Below is a small trained network, with its code and all its weights. Each question gives an input and a target symbol and asks what happens when units are switched off, that is, made to give their printed mean instead of their output.

import numpy as np


def w(rows, s, z=0):
    codes = np.array(rows[::2]) - 128.0
    scale = np.full(codes.shape[1], s)
    scale[-1] = z or s
    return codes * scale


def f(y):
    return y / 2 * (1 + np.tanh(0.7978845608 * (y + 0.044715 * y**3)))


def softmax(a):
    e = np.exp(a - a.max(-1, keepdims=True))
    return e / e.sum(-1, keepdims=True)


def log_softmax(a):
    a = a - a.max(-1, keepdims=True)
    return a - np.log(np.exp(a).sum(-1, keepdims=True))


def net(x, mask):
    ids = ['αβδεζηλμπστψω'.index(c) for c in x.split()]
    T = len(ids)
    res = E[ids] + P[:T]
    q, k, v = (res @ M[0].T for M in (Q, K, V))
    z = softmax(np.where(np.tri(T) > 0, q @ k.T / 2**0.5, -1e9)) @ v
    res = res + np.where(mask[0], z, O[0][:, -1]) @ O[0][:, :-1]
    y = f(res @ A[0][:, :-1].T + A[0][:, -1])
    res = res + np.where(mask[1:17], y, B[0][:, -1]) @ B[0][:, :-1]
    return log_softmax(res[-1] @ U[:, :-1].T + U[:, -1])


Q, K, V, O, A, B = {}, {}, {}, {}, {}, {}
E = w([
[188,150,193,133,105],'α',
[105,126,133,111,207],'β',
[113,167,223,104,50],'δ',
[167,203,89,198,104],'ε',
[153,199,62,177,219],'ζ',
[141,148,119,101,147],'η',
[131,112,144,98,114],'λ',
[188,152,111,40,191],'μ',
[99,182,170,63,209],'π',
[109,151,154,102,58],'σ',
[55,114,150,87,203],'τ',
[67,180,173,147,240],'ψ',
[149,170,183,250,76],'ω',
],0.017)
P = w([
[168,255,221,91,145],'0',
[157,185,94,133,135],'1',
[134,206,101,144,125],'2',
[126,213,113,140,127],'3',
[124,224,113,145,131],'4',
[103,217,127,136,127],'5',
],0.008)
Q[0] = w([
[134,2,99,171,109],'head 1',
[191,81,29,98,141],'head 1',
],0.0099)
K[0] = w([
[76,68,6,98,87],'head 1',
[118,62,97,162,112],'head 1',
],0.013)
V[0] = w([
[41,159,242,218,69],'head 1',
[61,58,181,2,200],'head 1',
],0.0078)
O[0] = w([
[144,72,6,103,157,121],'head 1',
[108,203,66,124,106,2],'head 1',
],0.014,0.00085)
A[0] = w([
[47,146,179,181,111,183],'neuron 1',
[97,120,99,222,167,190],'neuron 2',
[185,169,141,191,105,123],'neuron 3',
[197,176,103,200,137,58],'neuron 4',
[150,117,112,75,1,204],'neuron 5',
[227,133,175,85,183,114],'neuron 6',
[180,127,165,66,50,131],'neuron 7',
[72,175,172,86,103,193],'neuron 8',
[193,169,139,138,153,101],'neuron 9',
[149,87,215,92,105,45],'neuron 10',
[178,61,156,151,139,125],'neuron 11',
[182,139,76,125,63,109],'neuron 12',
[145,33,173,107,155,2],'neuron 13',
[180,91,129,201,55,225],'neuron 14',
[107,221,118,66,107,113],'neuron 15',
[155,160,121,179,151,91],'neuron 16',
],0.0097,0.0038)
B[0] = w([
[110,89,128,62,114,193],'neuron 1',
[144,62,123,81,119,160],'neuron 2',
[124,53,127,121,137,186],'neuron 3',
[126,94,187,146,121,172],'neuron 4',
[134,156,115,70,224,150],'neuron 5',
[159,181,138,194,103,223],'neuron 6',
[193,171,133,47,130,164],'neuron 7',
[158,73,86,103,90,228],'neuron 8',
[160,134,140,161,113,191],'neuron 9',
[155,254,95,130,127,149],'neuron 10',
[121,127,177,169,153,158],'neuron 11',
[168,169,117,119,169,146],'neuron 12',
[108,83,89,183,89,157],'neuron 13',
[121,93,52,64,218,147],'neuron 14',
[99,96,74,226,86,251],'neuron 15',
[147,121,145,156,169,159],'neuron 16',
],0.0082,0.011)
U = w([
[149,116,87,12,139,21],'α',
[139,210,116,193,93,2],'β',
[36,171,102,145,205,129],'δ',
[115,153,141,75,197,166],'ε',
[1,139,132,150,130,122],'ζ',
[115,95,171,159,26,223],'η',
[159,20,146,90,127,70],'λ',
[61,138,221,219,189,101],'μ',
[106,127,161,135,139,111],'π',
[65,146,147,136,153,98],'σ',
[148,129,110,46,154,150],'τ',
[51,156,88,182,123,158],'ψ',
[144,146,242,69,211,245],'ω',
],0.0075,0.0052)

Each question gives the input, a string of symbols that net reads in full, and the target symbol t.
The units are the heads (2 rows each of Q, K, V and O) and the neurons (one row each of A and B). Each row of codes is followed by its name. A weight is (code - 128) times the scale printed after its matrix; where a second scale follows, it is the last column's (O, A, B and U).
mask holds one flag per unit, heads first, then neurons. A switched-off unit (its flag False) gives its mean, the last column of its rows in O or B, instead of its output. The means were averaged over made-up inputs and are rounded, as every weight is.
A unit's drop is (log p(t) with every unit on - log p(t) with that unit switched off) / (log p(t) with every unit on - log p(t) with every unit switched off).
The circuit of an input: a set's keep is (log p(t) with only the set's units on - log p(t) with every unit switched off) / (log p(t) with every unit on - log p(t) with every unit switched off). Starting from the 12 units with the biggest drops (on a tie, the unit counted first), units are removed one at a time, each time the one whose removal leaves the highest keep (on an exact tie, the one counted first), for as long as the keep stays at least 0.8.
units of the circuit, in order: the units of the circuit, biggest drop first
unit that matters most: the unit with the biggest drop
k most important neurons: the k neurons with the biggest drops, biggest first
drop of u: that unit's drop, to one decimal
input μ σ β ζ ω, target λ: 3 most important neurons -> (neuron 14; neuron 3; neuron 1)
input ζ μ σ τ, target ω: unit that matters most -> neuron 15
input ζ μ β, target ω: units of the circuit, in order -> (neuron 15; head 1)
input τ π λ, target ψ: units of the circuit, in order -> (head 1; neuron 15)
input π σ μ η μ, target ψ: units of the circuit, in order -> (head 1; neuron 15)
input μ μ π η, target η: 2 most important neurons -> (neuron 8; neuron 15)
input η σ μ, target β: 2 most important neurons -> (neuron 6; neuron 1)
input μ η τ, target η: units of the circuit, in order -> (head 1; neuron 8; neuron 15)
input π ε σ β ζ η, target ψ: 2 most important neurons -> (neuron 15; neuron 7)
input ω σ π π λ, target λ: 3 most important neurons -> (neuron 10; neuron 13; neuron 6)
input ζ μ ω, target ω: 2 most important neurons -> (neuron 15; neuron 14)
input ω τ μ μ ζ ζ, target λ: drop of head 1 -> 0.8
input η μ ω ζ, target λ: drop of neuron 8 -> -0.1
input ζ λ λ λ, target ω: drop of head 1 -> 0.4
input δ μ ζ μ, target α: drop of neuron 11 -> 0.1
